Here is a tiny trained network, its code and every weight. The questions are about switching its units off for an input and a class, where a switched-off unit gives its printed mean instead of its output.

import numpy as np


def w(rows, s, z=0):
    codes = np.array(rows[::2]) - 128.0
    scale = np.full(codes.shape[1], s)
    scale[-1] = z or s
    return codes * scale


def f(y):
    return y / 2 * (1 + np.tanh(0.7978845608 * (y + 0.044715 * y**3)))


def log_softmax(a):
    a = a - a.max(-1, keepdims=True)
    return a - np.log(np.exp(a).sum(-1, keepdims=True))


def net(x, mask):
    res = np.array(x, float).reshape(1, 3) / 4 @ E
    y = f(res @ A[0][:, :-1].T + A[0][:, -1])
    res = res + np.where(mask, y, B[0][:, -1]) @ B[0][:, :-1]
    return log_softmax(res[-1] @ U[:, :-1].T + U[:, -1])


A, B = {}, {}
E = w([
[142,61,94,160,250,141,236],'x0',
[54,144,208,27,184,134,145],'x1',
[129,78,234,182,101,79,151],'x2',
],0.011)
A[0] = w([
[143,70,127,164,193,127,157,88],'neuron 1',
[101,136,170,86,143,135,171,90],'neuron 2',
[153,110,89,206,82,137,131,114],'neuron 3',
[114,80,100,160,194,139,188,156],'neuron 4',
[139,160,30,109,124,131,125,117],'neuron 5',
[136,150,51,66,163,135,100,93],'neuron 6',
[129,145,208,32,198,127,119,114],'neuron 7',
[125,124,131,134,118,125,126,246],'neuron 8',
[140,114,83,226,118,136,97,107],'neuron 9',
[127,143,159,119,68,129,71,114],'neuron 10',
[146,77,253,218,100,102,147,97],'neuron 11',
[93,117,173,80,143,161,109,105],'neuron 12',
[119,133,149,117,65,130,65,115],'neuron 13',
],0.014)
B[0] = w([
[129,201,159,95,139,97,172,200],'neuron 1',
[107,113,120,108,130,74,176,175],'neuron 2',
[128,88,102,137,142,60,159,205],'neuron 3',
[151,199,157,131,111,127,111,247],'neuron 4',
[95,101,136,111,178,152,122,194],'neuron 5',
[74,104,161,97,167,180,147,198],'neuron 6',
[143,76,93,142,125,76,124,248],'neuron 7',
[203,124,98,196,104,159,4,238],'neuron 8',
[117,68,130,105,113,57,154,201],'neuron 9',
[141,194,162,114,153,120,171,206],'neuron 10',
[72,95,119,89,187,205,120,241],'neuron 11',
[130,91,128,142,141,94,159,190],'neuron 12',
[137,198,153,113,139,100,158,207],'neuron 13',
],0.025,0.014)
U = w([
[165,254,207,72,164,116,177,87],'0',
[132,41,116,114,147,53,190,123],'1',
[14,92,168,35,210,244,121,134],'2',
[201,142,128,198,114,189,50,255],'3',
[97,126,137,126,66,170,211,81],'4',
],0.0097,0.0059)

Each question gives the input, the list of numbers given to net, and the class t.
The units are the neurons (one row each of A and B). Each row of codes is followed by its name. A weight is (code - 128) times the scale printed after its matrix; where a second scale follows, it is the last column's (A, B and U).
mask holds one flag per neuron, in row order. A switched-off neuron (its flag False) gives its mean, the last column of its row in B, instead of its output. The means were averaged over made-up inputs and are rounded, as every weight is.
A unit's drop is (log p(t) with every unit on - log p(t) with that unit switched off) / (log p(t) with every unit on - log p(t) with every unit switched off).
The circuit of an input: a set's keep is (log p(t) with only the set's units on - log p(t) with every unit switched off) / (log p(t) with every unit on - log p(t) with every unit switched off). Starting from the 12 units with the biggest drops (on a tie, the unit counted first), units are removed one at a time, each time the one whose removal leaves the highest keep (on an exact tie, the one counted first), for as long as the keep stays at least 0.8.
circuit, biggest first: the units of the circuit, biggest drop first
k most important neurons: the k neurons with the biggest drops, biggest first
drop when u is switched off: that unit's drop, to one decimal
input [8,-2,-6], class 0: 2 most important neurons -> [neuron 4; neuron 1]
input [5,4,5], class 0: 3 most important neurons -> [neuron 4; neuron 1; neuron 6]
input [5,-6,-8], class 2: 3 most important neurons -> [neuron 6; neuron 5; neuron 7]
input [8,-3,8], class 0: circuit, biggest first -> [neuron 1]
input [-4,6,3], class 1: 2 most important neurons -> [neuron 7; neuron 4]
input [-1,7,-7], class 1: 3 most important neurons -> [neuron 7; neuron 11; neuron 12]
input [7,-6,-7], class 0: 2 most important neurons -> [neuron 4; neuron 11]
input [-3,-2,1], class 3: circuit, biggest first -> [neuron 1; neuron 2]
input [-7,-8,-3], class 1: 4 most important neurons -> [neuron 9; neuron 3; neuron 4; neuron 1]
input [3,3,4], class 2: 2 most important neurons -> [neuron 11; neuron 13]
input [-4,-3,5], class 2: 3 most important neurons -> [neuron 11; neuron 4; neuron 1]
input [7,5,8], class 2: 3 most important neurons -> [neuron 11; neuron 13; neuron 10]
input [5,-6,7], class 2: 2 most important neurons -> [neuron 11; neuron 7]
input [5,8,5], class 1: circuit, biggest first -> [neuron 7]
input [3,-4,7], class 2: drop when neuron 11 is switched off -> 2.1
input [-1,1,3], class 3: drop when neuron 5 is switched off -> 0.2
input [2,-7,8], class 2: drop when neuron 11 is switched off -> 3.4
